Each row is followed by its class.
[-16 -22  29   2 -20 -12   3 -61 -24  24 -17 -19 -51   3   8 -16 -15  35
   2 -31  23 -17  -7  32   4  38 -15   3  -6  -8   3   9   1  28 -61 -26
 -27   8  28 -29  -7  22  -4   5  25  38  15   7   6  -8 -26  14  19 -50
 -19   5  23 -18  -1  -6  -3]	Y
[  7  -3   1  19  -4 -12   4  31  27   7  -6   7   1 -10 -14  -2  13  20
 -16 -10  -4  15   4  18   1  13  11  -3 -13  10 -14  -7   4  29 -37 -27
   5 -24  36  14 -17  -2 -15  13   0 -34   5 -16 -10   5 -12  -7  -2   7
   0 -13   5  38  12 -12   3]	Y
[ 10   0   3   3  -9  -6   3   4   4   1 -27  14  20 -29  -2   5  -4  17
   4  -7  -6  -4  -3   9 -11  18  -8   4 -10   6   1 -14  15   7 -30 -10
   0 -15 -16  12 -11   9 -21  15   2  -8  -3  -9   3   7   0  -3   8  -3
   5 -20  16  16   9  -3  -5]	B
[ 20   0  21   6  -7  -5  -5 -13   2  -1  11  11  37 -36 -20 -11  21  27
 -14   9   8  26   0 -15   3  18   3  12 -11   6 -26  -9   4  12 -23  -6
  13   3  -5   1 -11  28 -12  21  26 -41  -7 -25  10   5  -4  -7  14 -23
   1  -6 -12  12   7   2   2]	Y
[  3   5  18   5   8 -10   7   0   5  11   7 -12 -35  22  -5  -8  19  -6
  16  16   1   3   4  14  10  -3  -2  -4  11  -2   5  10 -22  12  -4   8
  20   2 -35 -17   1  24  -1   2 -11  -1  14  -9 -15 -20  -6  -7   2  -5
   5   0   8 -11   2  -1  26]	Y
[  6  -3  -8   6   8  -1  -5 -31  -3  -7 -20  -6  17  13   5  -3   8  -4
  -6  -6  -6  -8  -3  -7 -31 -10  -7   4  -7   3   4   4  -3 -11  -8   5
  -2   0  -3   9  -7   0  -4   1   4  -7  -2  -8  -4   9   4  -8 -14   1
  -6  -5   7  -1  10  -1  -5]	B
[  8  -2   1   0   4  -3   8  10   1  -1 -17   2 -18   1  -2  -2  17  -3
   7  -3 -11   6  -1   1   6   1  -3   4   5  -1  -1   7   7  20 -17  -6
  19  -4 -36  -8  -4  15  -1   2 -11  -4  -2  -7  -1   0   0 -11   5 -15
   9  -7  11  -7  -4  -2  14]	K
[  5  -2   9   3  -7  -5   3  -3   1  12  -2  -1 -35   3  -4 -14   6   7
   5 -17  -4   0  -2  12  18  31  -6  10  -1  -6   1   6  -1  39 -31 -14
  12  -3 -10  -9   3  14  -1   8  -4   8   6  -8  -2 -13 -11  -2   8 -24
   2  -2  10 -13  -6  -5  10]	K
[  1  -5  -2   3   5  -9  -3  -8   1   2   3  -7 -18  13   6  -4 -10  -3
   4  -7   3 -13  -2   8  -4   1   0   0   6  -2  13   2  -4   7  -5  -2
   0  -3  -1  -4   6   0  -3   6  -2   9   5  -1   4  -9   7   8  -2  -7
  -8   1   6 -16   5   2  -1]	K
[ 24  -9  -3  -2  -8 -21  10 -52  11  -1 -61  -7 -26   7   1  -8  31  15
  18 -14 -11  16  -7   7 -25   9  -4  14  -3   7 -19  21  -3  19 -58  -5
   8  -7 -26  -2 -15  22 -19  -5  -2  16  -2 -13 -14   8  -1 -20   8 -15
  25 -19  23  23  -5 -12  22]	Y
[  6 -11 -43   2   1  12  -1  21   3 -15 -48   3   7  -8  16  15   9 -21
  -1 -14 -37  -4   1 -22 -22 -30 -15  -5  -2  10   6   6  18  10  -3  -2
   9 -23 -36  11  -3  -5   6 -11 -24  -6 -18  -2   8  25  18 -18 -23 -15
  13 -17  15  -8   6   2   0]	B
[  3  -3  -7   4  -9  -2   0 -21  10  -2 -12  -3   9  -1  -4   0  10  10
 -13  -9   3   6   4   4 -14   0  -2   5 -12   9 -21  -1   3  -2 -19  -5
  -5 -17  49   7  -4  -5  -5  -3  12 -10   5  -8 -14  18   6  -5  -3  11
 -18 -10  -7  29   7  -1  -2]	B
[  4   1 -16   0  -7   1   4 -61 -18  -4 -35 -18  -2   7   1   6  26   0
  16  11  -8  -3  -2  -6 -18 -23  -2  -8  -3  13 -28   3   2 -31   6  15
 -13  10 -14 -17   4  16   5 -26  14  -2  -4  -2 -18  37   9 -30   1  -6
   0 -13   2  19  -2  -4  19]	B
[  3   1  16  -7 -27 -12   5 -36 -19   3 -22   7   0 -30 -16 -11  27  27
  -7  -3   0  26  -5  -7  18  23  -3  -3 -11   9 -41   1  18  18 -38   0
   8   4  -3  -8 -11  25   6  -2  23  -6  -5 -12  -1  28 -10 -18  11 -31
  16 -10  -7  15  -8  -3  15]	Y
[  9  -1   8   6 -23  -6   7 -27  -8  10 -26   4   0 -35  -7  -5  19  34
   9   1  -9  12   0  13  -2  11  -9  -2 -10  -2 -31  -1  19  20 -39 -14
 -12  -7 -21  -7 -19  30 -13   4  15 -25  -2 -19  -4  29  -7 -19  12 -24
   8 -15  10  35   4  -6  13]	B
[ 10   7   4   6   0 -19  -2 -30   0   2 -11   1 -15  -9 -15 -13  38  17
   6   5  -3  23   2   8   4  13   6   5   0   7 -24   4 -14  13 -27   4
  18   7 -11  -8  -1  27  -7   9  11  -6   5 -18 -16   0  -2 -18  13  -6
   9  -7  -1  14   1  -2  26]	Y
[-15  -9  -1 -11 -22   4   1 -28 -12   3  -9   1  -3 -16   2  -2  -2  15
  -5 -17   3   2  -1   1   6  19  -3   5  -8  -7 -19  -5  17   9 -19 -16
  -7   1  48  -2  -4  -8   9 -10  14  11  -4   7   3  16  -7   2   7  -5
   0  -3  -7  16  -6  -6  -9]	Y
[ -1  -3  -7   4   1  -1   0 -18  -2 -10 -16  -5   3   8   4   1  16   0
  -3  -5  -3   3   1   2 -15  -4   0  -1  -1  14 -15   2  -4 -12   1  17
   0   3  20  -2   2  -1   3 -14   4  -3  -5  -4  -9  19   6  -9  -7   4
  -2  -8  -8   7   0  -3   8]	B
[  2   2  15   5   1 -14   7  -7  -3  19  -6   0 -19  -1  -2  -4   7  13
   8  -6   4   1  -3  12  10  14  -2   0   2  -4  -2   4   0  15 -24  -6
   5   0 -11  -7  -7  17  -7   8   3  10   9  -5  -3   5  -8   1  11  -9
   6   0  10   3  -4   1  12]	K
[ 12 -19 -23  19  14  -7 -10  -3  21 -14 -28  -5 -10  29   0  -5  19 -11
 -13 -31 -20   1   5   5 -29  -4   5   8  -2  10   6   9  -8  34 -41 -10
  15 -24  40  14   5 -11 -11   1 -27  -9  -1  -7 -11  -1  15 -13 -26 -18
 -14 -14   4  -2  11  -7  -3]	Y
[  6  -2 -17   7 -10   4   4  12  -8  -1 -14  -1   3 -20  -5  -4  28  -2
   2   8 -17  15   1 -12   0 -17 -12  -4  -8  16 -33  -2  12   7   8   1
   2  -5 -46 -21  -2  24   2 -11  -4 -27  -8 -17  -2  32  11 -28  -5 -18
  20 -24   0   3   6  -9  19]	Y
[ -7   0 -23   1 -20  14   8  61   9  -3   4  13  14 -43 -15   6  37   2
 -26   7 -24  27  31 -19  27  -7  -1  -4 -16  18 -48  -8  35  16  11 -11
   6 -15  20   3 -18  -6  17 -17 -13 -49 -24 -12 -14  50  13 -37  -6   7
  19 -27 -32  43   3  -9  13]	B
[ -5   2  -4  -5  -7  -5   9 -11  -6   3 -10 -16 -24  19  -3   0  15   0
   6  -4   6   5   0   3   3   4   3   2  -4  -2 -17   2  -4   1  -9   2
  -1  -4  33  -5  -5  -8  10 -17   9  11  -7   4 -16   9  -6 -10   2  13
   6  -7  -7  21 -10  -9  11]	Y
[ 12  -7 -21   4 -10 -11   6 -61  -6  -9 -61  -9   6  -1   8   1  24  11
   1 -12 -17  -7 -12  -1 -49  -6  -8  -2 -10  18 -25   2   7  -2 -46   1
 -11 -16   7   8  -9  12  -7 -17  13   7  -4 -10 -20  41  10 -25  -7  -6
   1 -20  16  35  11 -15   5]	B

Each row is followed by its class.
[-19   1 -15 -37   0 -34  17  16  -7  -5   0  -8   8  -2  -8   6  17   0
   3  12 -13 -33  -4  26   5   0 -19   3   7   5   1 -36  -2  17  -8  17
   1  11  13 -18   7  -7   5   2   0  -6  14 -43  30   0  -3   2  -9  24
  19  -2  13 -15   4 -10   5]	G
[-33  -9  -8 -12   8  23   0  14 -18   2 -21  -8 -22  15   8 -22  20   9
  18  16  -3 -27  13   1  -4 -12 -12 -17 -42  20  12 -32  -4  -1  10  35
  -9   2   2 -17   7  -2   0   5  10 -10   2 -42  38   0  11  -8 -20   3
  22  -8  12 -14  -3 -11   2]	H
[-22  12  -7 -12  31  11  -4  18   6  -5 -26  -3  21   2  -7 -16  17  -6
   2  11 -22 -39  21  -8 -12   6  -9  -5 -39  15   9  -8  14  11  -9  69
  35  -7  17 -21  20 -13  -2 -27 -13   1 -10 -53  36 -17  -3  11  -9   8
  18  14   8   9   3 -11  10]	T
[-15   3 -13   4  -6   0   9  16  42   9 -16  -9  19  25  -2 -26   3   8
   8  14 -14 -11  -7  14  -2  -1 -25  -4 -26  -2  16 -15   2   8  11  16
  -4  17  13 -16  26  -1  -3  12  20  -2   2 -22  29 -16  -7  10 -14  -1
  16   7  15  -4  -5 -22  -6]	H
[-19   5  -9 -10   5   7  19  11 -12 -17   2   5  18   9   2 -18  14  12
   0   3 -45 -34  -7   1 -12   5 -19   4 -19  -4  21 -15  17   2  10  13
   5   4  11  -2  36  -7  -3   7  29   1   6 -28  30  -6   5   9 -24   0
  18   9  11  13   2 -11  -4]	T
[-21  -1  -5 -11   2  -2  15  12 -19  -7 -10 -15   2  20  -7 -16   7  -6
  -3  25  -4 -30   6   9  -1   7 -27  -2 -15  -1  16 -17   2  18   4  11
 -12   7  12 -13  22  -4  -9   2  23   2   5 -27  33 -11  -1 -15 -29   5
  21   2   5  -1   2  -8  10]	C
[ -8  -6   4  -3   6  19  10  -7  -2  -8   8 -14   0  -1 -22  -1  19   1
   0  16  -6 -32  14  10  -5   2 -19 -17 -14   8  18 -17   1  -6  -6  21
   1  11   1  -6   7  -3   9   5   5  -9   8 -41  25  19   0  -7 -16   8
  19 -14  -1  -6  -7 -15  -2]	C
[  0  10  -7 -14   0  12  22  10  13   2  28   0   2  20 -19 -18  -5   6
  -3   7 -26 -31 -30  21  -1  28 -42   6 -32 -22  42 -28   6 -10  27 -24
  -2   7   5   8  43  -4  11  23  64  -8  14   7  12   4 -10   9 -22   6
  11  -7   5  15  -2 -26 -11]	T
[-20   9  -5 -18  14  18  -9  14  -4  -3  12 -15   5  10 -18  -5  -5 -12
   6  14 -33 -24 -16   5   7  18 -28  -8 -26  -9 -14 -31  -1   4   1  12
   8  14   5  -2  29  -9  10  19   4  -6   1 -40  39  -6   3   3 -17  23
  24  -3   3  -1  -1 -23   3]	T
[-41  -1 -19   3   8   9   5  20   9  13  -1   2  13  13  -5  -9  29  12
   3  19  -8 -20  -1   1   5   4 -13 -16 -20   9  14 -30   5   6  12  33
  -3 -39   2   7  13   1 -12  10  26  -9   7 -40  42  11   2  26 -16  13
  15   9   7 -15   4 -17   7]	H
[-18  11 -26 -16   0  10  -8  15  12 -44   3 -15  -4  44  -7 -10   0 -10
 -36   9 -20 -28  24  10  -3   0 -19  -5 -15 -18   7 -33  16   7   0  -6
   1   7  16   1  37   9  -9  11  29  -6   8 -20   9   0   2   3  -3  11
  18   3   8 -13   6 -12  -3]	D
[  1  21  -1   7  14 -11  28   7  47   2   2 -19  10   5 -12  -1   3   5
  -1  16 -17 -37  24  11   1  -2 -41  -3 -11   1   8   0   0  -3   8  14
  -4   5   0  -5  21 -12   1   8  22   8   2 -57  31   1   8 -12 -12  -9
   7  -2  -2   8  -5 -16   6]	C
[-24   4 -18 -23  -7   8   8  26   1  -2   4 -11   2  18  -3 -31  -6  -6
  -2  17 -22 -36  12  13   7  -8 -26  -2 -23 -12  24 -37  16   4   3   3
  -2   7  16 -11  21  -3 -12   9  33 -19   0 -25  36  -4 -14   0 -12   7
  12  -2  13  15  16  -8  -5]	D
[ -9   5 -18   2   8 -17   5  24   7 -18 -10   0   3  34  -3  -5   5 -17
  -4  -1 -20 -33   6   7  -1  -3 -18   5 -10 -13   0  -6  14  -2   2   2
   7   9  22  -3  29  20 -15 -16  10  16  12  -7  28 -10 -12   9  -9  -7
  16  -8   7  -6  -1  -8  35]	D
[ -7   4 -16  -8  10  -2  13  36 -20   0  11 -13  12  13 -29 -23   3   8
   9  12 -32  -8 -13  16  -6  26 -31   5 -40 -27  29 -17  14   8  12  17
   6  -8  15   1  39 -18   7  22  37  -2   7 -15   2  10 -12   9 -24   2
  14   8  24   3  -2  -8  -1]	T
[ -8  10 -15 -13   7  16  12   7  -2 -14  14 -13   8  20 -21 -28   2   4
   8  19 -34 -57 -19  -2  -4  21 -25  -8 -26 -19  22 -15  10  11  11   2
   9  21  19 -13  52  -7  11  11  27  -3   9  -9  33  -1   1  12 -16   4
   5  -1  -2  13 -15 -10  15]	T
[-16   6 -22 -16   1  21  10   5  15  -7   2  -2  16  20 -15 -20  11  -5
   1  11 -17 -38 -14 -16 -35   6 -13   6 -27 -11  17 -15   3  19   3  20
  -2   4  17 -11  28  -7  -1  -5  13 -12   5 -33  22  -3   0   8 -13   6
  20   9   2  15   2 -11   6]	T
[-18  -1 -12 -11  12   7   2  14 -15 -13 -35  -2  11   0 -10 -10   4  43
  -3  13 -21 -31   8  -4 -14  -2  -5 -12 -18  18   1   6  17  16 -15  34
   9  -5  16 -19  22  -3  -4 -15  -6   3  -2 -32  24 -17   1   7 -14  23
  26 -36  15 -14 -11  -2  19]	T
[  7   0 -18  37  -1 -38  42  28  29   9 -32 -18  13  33   1 -16  -7   2
   6  16 -24 -18  29   0  -2  -9 -44   4 -31  -1  -1  15   4 -14  32  10
  -5  -8  35   9  36  20 -24   9  40  28   9   8  21 -15   1  -7 -19 -57
  -2  -2   6  13 -17 -11   5]	C
[-21   3  -9  17  15  -4  11  23 -10   2  -1 -10  18  11 -24 -19   9  -1
  18  10 -27 -13   6  -2 -12  14 -25   1 -25  -2  12 -10   7   4   1  28
   4   3  12 -14  38 -14  -3   7  11  11  -5 -18   9  -8   3   9 -16  -9
  16   5   9   4   2  -6  23]	T
[-14  15 -16 -26   7  19  12  10 -13  -2  12  10  16   8 -28  -8  -2  -8
  -1  15 -22 -25 -11  -2  -5  15 -20  -2 -25 -10   7 -20  -1  -6   6  15
   1  -6   1 -29  19 -18 -21  -4  11 -11  10 -20  18 -34   4   5 -10  27
  32  -9  22 -11  -5  -3  20]	T
[ -3  -6 -19   6   3 -12   6  16   8   3 -18 -12  21   4 -32  -4  -2  31
   2   8 -28 -41  36   0  -1  -9 -17 -10 -16   2   1  -4  14   0  -6  56
   2   2   8  -9   2 -11   9   0  -9  22  -3 -67  38  -7   0  -4   1   1
  14   8  -2  -9  -4   0  20]	C
[-22   0 -15  -4   9  11 -12   8  -1 -13 -25   8  25   0  18   1   1 -28
  -2   7 -13 -45  31   6   1   0  32  -6  -9  26 -15   5  11  45 -28  54
  18   3  18 -36  16  -3   5 -35 -50   7 -20 -41  19 -24  24  25  -9  15
  33  -4  14  -4 -21  -1  36]	T
[-35  13 -11  -1  17  11   3   9 -12  -9  -7  -5  20   8  -2 -20  18  18
  20  15  -4 -22  16  -6 -10  13 -21 -16 -23  -1  12 -38   5  20   0  46
   3  -1  -4  -8  11 -10   7  -7   9  -3   0 -49  42 -17   3  10 -17  16
  23  10   8 -10   0 -25  19]	H
[ -3  15 -12  -1   6  -4  27  17   3  -2  10 -16   6  24 -23 -23  -7   5
   0   2 -25 -30 -17   3   0  24 -31  12 -49 -21  50 -41  -2  12  31  12
  13 -11  14  -5  41   3 -12  22  50 -10   7  -5  25  -5  -6   4 -15  -5
  22   7   5  10   5 -10   0]	T
[-11   6  -6 -16   3   4  -8   4  -5  -7  -3  -8  20   7  -1 -20 -30  -8
  -8   2 -18 -53  -2   4   8  -3 -49   1 -37  -1   6   7 -10   4   4  24
  13 -10   1  -4  31  -8  -4  -8   5   2   9 -20  22 -13  11  14 -15  -5
  25  -6  15   5 -18  -7  14]	T
